How the states are linked:
* | c j n x v k
vuno | beru mepo mila - bimi nanu
fuge | bifu - guma ketu kapo fido
zozu | gofu pita tomu guvu kimu -
fivi | lamu bifu ketu fubu rumi kimu
bimi | muma diba vopo - - vuno
mila | vuno muto beru - vopo pevu
dimo | mego dili sasa nanu mepo meze
palo | zona rulo famu - vino -
dofo | pita - teve tomu fido -
seli | kimu fido davu gego ketu tomu
pevu | nanu sasa vino - mila zona
vopo | bimi togu muma - - mila
safa | vafi tupe feda togu - gari
ketu | fivi fuge lamu gari tupe seli
lugi | fido - pilo davu guma teve
vafi | feda rumi safa diba - fubu
guma | fuge - bifu lamu fude lugi
lamu | ketu guma fivi nibu sego davu
meze | rulo guvu benu famu dimo -
diba | fivo vafi togu bimi - mepo
bifu | guma - fuge fivi doga pilo
muto | mepo gari gosa mila togu sasa
beru | mila gosa vuno - muma vino
fivo | togu feda diba muma - gosa
talu | guvu tomu vuki benu gego -
gego | dili seli puzo sasa gari talu
vuki | talu gofu guvu rulo puzo -
benu | meze talu rulo zona sasa -
famu | palo meze zona - nanu -
gari | fubu ketu nibu muto safa gego
tomu | zozu dofo gofu talu seli -
guvu | vuki zozu talu meze dili -
puzo | gego davu dili mego nibu vuki
mego | sasa puzo dimo vino gosa rulo
vino | pevu mego nanu - beru palo
nanu | vino dimo pevu - vuno famu
tupe | rumi kapo sego safa - ketu
pilo | lugi - fido kimu bifu pita
rulo | benu vuki meze palo mego -
fude | kapo - doga sego - guma
togu | diba safa fivo vopo - muto
sasa | dimo gego mego pevu muto benu
kapo | doga - fude tupe - fuge
kimu | davu pilo seli dili fivi zozu
feda | safa sego vafi fivo - nibu
gofu | tomu teve zozu vuki davu -
gosa | muto nibu mepo beru fivo mego
teve | dofo - pita gofu lugi -
dili | puzo kimu gego dimo fubu guvu
fido | pilo - lugi seli fuge dofo
pita | teve - dofo zozu pilo -
muma | vopo fivo bimi - - beru
doga | fude - kapo rumi - bifu
zona | famu benu palo - pevu -
nibu | gari lamu fubu gosa feda puzo
sego | tupe fude rumi feda - lamu
davu | seli lugi kimu puzo lamu gofu
mepo | gosa fubu muto vuno diba dimo
fubu | nibu fivi gari mepo vafi dili
rumi | sego doga tupe vafi - fivi

The rows follow the links: the fewer symbols apart two states are, the more alike their rows tend to be.

Each row is also shifted at random along 3 hidden directions that mean nothing.

Row, then state:
 102   -12   -34    61   -19    60   149    91    -6   -61    96     0    -2   -59    44   -83    -8    37   -54   138   -17  -101  -146   -93   151  -154    44    89    31   102    41    33    75  -177   -22   -85   -46   -58   -13    20    97   102  -125    16   100  -117    87  -141    89   -78   -56   -57    47     0   -21    47  -100     0  -101   -15    24   -78    88    78    73   100    74    72  -122; state tupe
-133   118   -35    17   -23   -42    51   -39   -50   -82   -53   -23    -2   -79    30   106   -97   -25   -22  -113    -5  -273     8   -30    37   124   -94    52  -179   -83     7   -55  -127   -56   118    63    52   -42   147   -74    38    -4    33   -47  -139    53   -22    -1   -34   -20    32    -9    23   -28    69   -67    15   -77    96   -29   106    82    34    11    23   -67    50   -60   -11; state beru
  84   -44   -58   -38   -44    -2   -96    90   -61   -62    20    14  -140   -94   112   -43    11   -85    59   135   -88    -8   103    96   128  -181   -26    59    83    13  -118   117     5   -44   -81   -31    46   -11   -79    66  -131    41    49    40    84   -81  -110   -70  -153    45   -32    14    15   -50   -32    -9    89    21   -31    77    34   -94  -115    79    42    60  -107    33    45; state kimu
-112    -6   -61    17    -4   -19  -100    53   -91   -77  -101   -40   -63  -159   130    79   -23   -30   -31   -98  -107  -149    98   -62    99    23   -63   -31   -41  -105  -121    99   -74    13   126    69   -10    38    43   -12    26   -73   103     4  -143     0   -65    35  -116    20    70    44    52   -52    24   -96    54   -49    79    62    13    88    28    11    65   -84    19   -32    65; state vino
  90   -11   -85   -73   -12    -7   108    83  -100   -92   -39    32    26  -124   120   -67   -48    82    70   132  -106   -69  -130   114   129  -172    16   -10   104   -45    76   155    23    36   -46   -21    50    35  -143   -39  -165   -73  -172    35     5   -15    84   -53    73   -95    56    79    37    -8    -7   -30   -96   -32   -30   122     6   -71   -99    19    74    47  -111     3   -79; state rumi
  -7   -17    20   -43   -55    54   -91    19    71   -42    35   103   -85    91   -59    13    17   -77   115     5    92  -157   146   166   -67    37   -18     0   -53    27   -91   -48   -95   -65   -83   -26    28   -98    48   101  -133    15    38   -39    25   -31  -123   -11  -152    84   -41   -74   -13     1    -7    65   117    16   -10   -76    14     4  -130   -24    -4     1  -106    23   112; state dili
 -73   -86    37     4    42    89   -32   -61   113    47    30    -4   101   147  -183   -33   172    -3   -21  -169   100  -121     9   -28  -159   221   140  -189    24   116    48  -209   -23    25    62   -64   -49     3    81    68   102     1    67   -89   -56   161    33    58   156     9    70     1    17   170    43    27    13   -84   -51  -178  -145   135    54   -20   -34   -60    69    26    67; state benu
  -3   109    31    29   -40   196    -5  -196   -99    45    -5   -16    94   224  -155   -26   -96    43   -40   -37   124   -29    12   -89  -170   136   154    21  -183    67    30  -153    86   101     4   -83    24   -65    -2   121   130   -48    84  -109   -44   196    39    49   -12    18    71    33   -39   163   132    67    -1   -77   -90   -36    72   -60    36   -55   -23   -50    89  -163    97; state gari
 105   -12   -78    17   -26   -75   106    25   -28    22   -73   -38    18   -66   123    97   -17    73   -63   111   -25   183  -138   -65    85  -114  -121     8    46   -73    57   126    74    15   -32   101   -24    -3   -84  -138    18    35   -69    52    71   -12   105     0    77   -47   -20    13   -56  -135   -21    -7   -99    17   110    82    16   -95    30    22   -81    42    22    15  -104; state sego
  23    -6    63    29   -67   -51  -105    55    91   -57   -16    -4   -97   -22    33   102    50   -72    13    41    18   -16   118   -55    38   -57  -164    61    -4   -79  -109    28    27   -76    20    80   -29   -69    38   -27    50    31   106   -40    34  -149  -148     5  -152    49  -111   -48   -41  -151   -35     4    96   120   125    20    17    21    49   -20   -18     2    18    74    46; state puzo
  23    30    63   -51   -81    36   135    15    98    28    90    73   -22   -86    31   -37    -5    45   101    -4    67   190  -159   108    85   -43   -52    72   -15    73    89    71   -98   -79   -60   -28     7   -97    -8   -30  -135    55  -194   -14   106  -153    80   -52   102    -3  -146   -83   -83   -25   -74   -35  -107   130    15    25    28    -7  -109     4     3   -20  -109    62  -135; state vafi
  58  -126   -47   -44   -21    16     4    48    78     5    12    24    21    46    -1   -45   111   -11    50    39    52    16   -17   126    12   -33    14  -100   173     8    33    -6    -3   -39  -102     0   -11    15   -62    49  -101    61   -68   -23    73    83    -8    -9    84    12    24    34   -10   -24   -50    53     6   -31    -1   -51  -101    -8  -116    38   -53    74   -92    86     5; state zozu
 -74   105    50    52    51   -87   -10  -102    27    55     7    12    -7   -28   -36    89  -119   -42   -24   -50    60    85   -44   -75   -12    91  -142   182  -224   -66   -17   -92  -133  -141    53    87    41     8   166  -106    46    97    17    35    11   -82     6    30  -112    49   -83   -66     4  -129    14   -29    13    54   134   -59   103    -1    63   -15  -104   -54    52     4   -59; state gosa
 144  -130    13    31    39   -67    20    86    76    28   -63   -16    10    80   -12    55    85   -21     0    86    -1  -123   -24   -41   -11   -97   -59   -41   165   -60     5   -71   144     0   -87    54   -45    57   -54   -59    34   -39    -4    24    76   -32     8    21    83   -25   -44   -15    24  -108   -53   103    -8   -14    58   -61   -82   -63    26    26  -105    81    41    70    34; state teve
 -24     4    53    93    12   -30   153    88   123   -84   119   -19   -10  -150   -42  -106   -34   -13   -27   -19   -40  -327  -140  -116   145   -21    29   151   -87   105    39   -60  -106  -198    84   -98   -21   -63   162   -20   100    25   -94    64   -48  -240    73  -150    58   -74  -139  -107    58   117   -34   -26   -37    56   -89  -111    69    77   121    68   131    41    66   102  -183; state togu
  -5  -134    26   -79   -43    92    -6    88   -20   -54   -75     8    50   -32    45    -8   129    10   122   -38   -45   -98    28   138   -87     6    85  -238   168   -16    25    66     3   228    -4   -11   -26   -10  -129    19  -168  -193   -67   -38   -94    75     4    49   115    21   105   117   -14    76    -2   -26    -3   -65   -66    64  -169    57  -160   -48    55   -66  -111   -13    68; state guvu
 -61    15    -1    29    39    16   -98    12    32    52    56   -48   -56   -24   -54   -65    12   -42   -43   -83   -24    60   115   -58   -58    51    81    18   -33    65   -68    -9   -38    61   121   -86   -41    22    51   155    67   -17   130    14   -32    -7   -98   -28   -89    95   -31    28    10   113    20   -47    72    14   -68    -3   -12    69    37   -11    59   -55    29    16    87; state sasa
   5   137    78    33   -71   -69   -10   -89   -76   121   -41    -3   -36   -61    54    76  -103    50   -35    25    56   599   -23   -60    22   -71  -137   135  -124   -93    32   156    33    45    37   125    36    -5   -47   -78    35    26    58    61    96   -46    17    52  -121    45   -70    34   -98  -155     1  -113   -11   133    89   219   108   -94    46   -28   -35   -54    13   -67    14; state nibu
  65    54   -49    15   -42   -82    -6  -128  -144    91   -51     4    53    85    47    40   -97    25   -51   104    76   421     1   -29     7   -53   -80    33  -126  -110    22    79   120    49   -26    76    11    44   -76   -99    58    59    24     6    94   119    30    85   -69    16    43    62   -47  -131     4     3   -38     9    75   131    54  -115    38    22  -106    23    18   -77    32; state lamu

Start here and follow the symbols in turn, left to right. Where do you end up?
Answer with the state's name.
  49   -18   -17    47    22    74  -119   -35   -14    35    -1   -38   -26    90     8   -77   -13   -68   -72    78     3    85   116   -95   -47   -46    95   -24    25    68   -61    30   125    35   -58   -55     7    15   -90   151    86    33   158    -6    66    98   -96    -2   -94    26    67    51   -18    65    11    62    70   -52   -62    10   -40   -84    48    19     1     8    45   -34   114
j n -> lugi
  44    99   -74   -92    -3    73   -16  -162  -147    71     8    57    76   168   -32   -18  -106    26    30    90    40   108    27   131   -68    -5    76    42   -80   -25    40   -23    44    79  -113   -18    98    16   -76    31  -122    62    -4   -54    29   178    15    37   -57     2    97    17    17    14    56    92    -5   -65    -1    54    68  -111  -136    14   -96     5   -73  -138    43
n j -> fuge
 -89    14    53     4    68   -34  -127  -104    -7    69  -139   -45    24   176   -80   164    22   -54     7  -152    53   -39   132   -24  -208   211   -47  -145   -70  -100   -41  -174   -33   138    88   118   -18    35    57   -28    60   -93   157   -35  -107   182   -55   137   -76    55   100    39    68   -34    86    28    48   -84    96   -95   -36    39     6   -82  -132   -81    63   -75   152
v x n -> vuno
 -70   146    50    56    19     4   -10   -11    15   -31   115   -31   -38   -83   -14   -75  -142   -29   -39   -55   -35    -6     1  -107    85    41    44   198  -203   101   -38   -22   -72  -149    87   -95    24   -29   142    99    85    47    13    39   -12  -171   -13   -99  -115    10   -84   -83    50    82   -12   -48    32    55   -96    -5   142     3    82    36   141   -23    66   -11   -78
k c -> dimo
 -91    -4    60   -14    41   -48   -95    31    63    26    58    63   -89  -144    22   -37     5   -52   107   -58   -47    56   126   116   -11    48     8    55   -55    14   -73   -16  -144   -55    14   -13    15    10    79   119  -152    10    39    44   -15  -112  -108   -28  -131    71   -54   -52    38    39   -44   -80    75    69    -3    18     5    90  -126   -29    32   -23  -130    33    50
c j c -> gego
  39    11    38    66   -43   129   140     6   -82   -10    -2   -47   101   -36    -7   -84    -1    81   -35   -13   -56    61  -136   -47   -72   -27   117   -82    36    72    86    62   102   183    63   -81   -42   -11  -106    43    71  -180   -54   -19   -58    39   141   -15   153   -84    57    84   -57   130    30   -50  -121   -43   -91   121    20     2    24   -63    94   -52    67   -72   -60
c c k c -> gari
  27    -5    34    30   -31    97  -120   -15    29    20    77   -66   -39    77   -74   -76    -2   -41   -28   -29    52    83   124   -71   -71    51    82     1    -1   131   -70   -25    27    28    29   -92     7   -63    32   187    97   -10   100   -44    13    11   -99   -15  -112    46     4     0   -55   103    28    -9    51    -6   -98   -11   -38    36    95   -43    -1   -46    69    21   132
v j n -> lamu
-125    36   -29   -19    -1    -1   -98     0   -36    15    38    58   -30   -83    20   -22     1   -52    17  -130    25   138    82    88    10   104    27   -30   -39     1   -56    54  -132    20    94     2    13    10    95    77   -78    59    45   -10   -86    50   -80    14  -109    54    34    10   -48    80   -10  -109    21    -2    -5    32   -20   108  -111   -25    64  -102   -64     3    44
v n c k -> nanu
  16   106    23   -85   -56    71    -7   -71  -119    -3   -21    65    10   -25    52   -28  -148    16   118    37    -7   171    23   136   -64   -42    52    58   -95   -36    12   109   -53   170   -19    -3    88     5  -107    33  -157  -104   -30    24   -19     7     7    50   -73    -7    19    63   -53    17    75   -49   -36    42   -44   185    89   -61  -146   -81    24   -72  -150  -119    24
x v c -> fivo
 -66    26    53    31    45  -113   119   -61    90    86   -22   -12    75    25   -69   123    27    49   -34  -113    88    90  -128   -13   -46   134  -104    67   -66   -79   115  -123   -65   -43    30    82   -20    -2   135  -159    66    77  -112    12     7   -11   104    58    81   -40   -61   -47    13   -87     2   -27   -55    39   123   -83    20    95    46   -13   -93   -50    26    25  -102
k j n n -> gari
 -20  -121    39    19   -85   126    -6   122   120  -200    28   -29     7     9   -86   -36   113   -27   -54   -45   -47  -606     3   -78   -67    30   110  -107   140    90   -32  -108    47    -6    20   -55   -45   -78    26    68    78   -81    18   -94   -79   -42   -11   -54    96   -53    35   -38    49   113    32   101     5   -97  -113  -128  -124    63    80     4    57    10    84    43   -14
x n n v -> dimo
  59   -16   -55    34   -23   -74  -140     5   -46    57   -60   -40   -44    16    77    55    19   -44   -23    68    12   192   124   -16    31   -70  -116   -18    54   -80   -69    49   111    28   -28    91   -12    31   -64     8    47    45   107    14    48    45  -115    54  -121   100    28    42   -16  -141    -3    15    61   -23    76    66   -13   -96    16   -21  -106    15    25   -12    97
c k -> tomu
 -67    -9    15   -54    16   -46   105    54   -60    -4    -5    13    39  -235    88   -18   -53    77   102   -23  -126   133  -154   107    90   -54   -12   -24    17   -25    61   131  -103    89    72   -18    40    80   -27   -56  -141   -85  -138    51   -69  -104    96   -24    48   -53   -29    61    15    25   -62  -129   -99    66   -28   144    14    32  -113   -13   126   -71  -123   -11  -120
c n c -> fivo
-144    27   -46     4     2   -34    86   -61    17    66     2     9    90     7   -27    83     9    65   -53  -156    95    81  -103   -56     2   192   -70     9  -122   -37    82  -135  -105  -102    49    63    -6   -40   133  -144    43   134   -48   -30   -38    89    64    51    98   -30    12   -52   -43   -31    13   -38   -70   -48    68   -95   -24   107    37    17   -51   -80    37   -19   -59
c j -> togu
  36  -132    59    38   -69   -67    27   219   149  -203   -45   -49  -110  -196    78   126   105   -54     7    25   -77  -454   -27   -75   141  -140  -182    39   164   -91   -67    73   -13  -166     0    67   -71   -85    80  -131    -6   -45   -27   -14    -5  -283   -48   -57    37   -25  -116   -92   -23  -152   -67    24    35    66   113   -46   -44    65    72    83    51    21    26   163   -67
x n j c -> vuki
-130   -27   -34     6   -13   -11   -17    22    80    30   -37    42    19    71   -55   101   129   -13   -41  -187   118    13    25   -42   -53   230   -76   -63   -23   -68    20  -114  -126   -66    61    39   -42   -78   169   -59    72    99    16   -66   -70   115    32    73   117    20    63   -48     1   -22   -14   -11    21   -68    77  -136  -119   199    44    26   -72   -93    56    49    12
j x n v -> nanu
-116   -66    47   -75    57     2     5    32    71    47     8    70    32    54   -61    -9   105    11    55  -143    34    70     6   124   -93   119    43  -120    75    23     6   -93  -126    22    15   -15   -40    30    88    33   -66   -16   -88   -27   -45    44    35    18   118     5     9   -17    27    56   -33   -12     0   -41   -26   -70  -151   170  -101   -42     2   -67   -81    60    -4
c j -> vuki
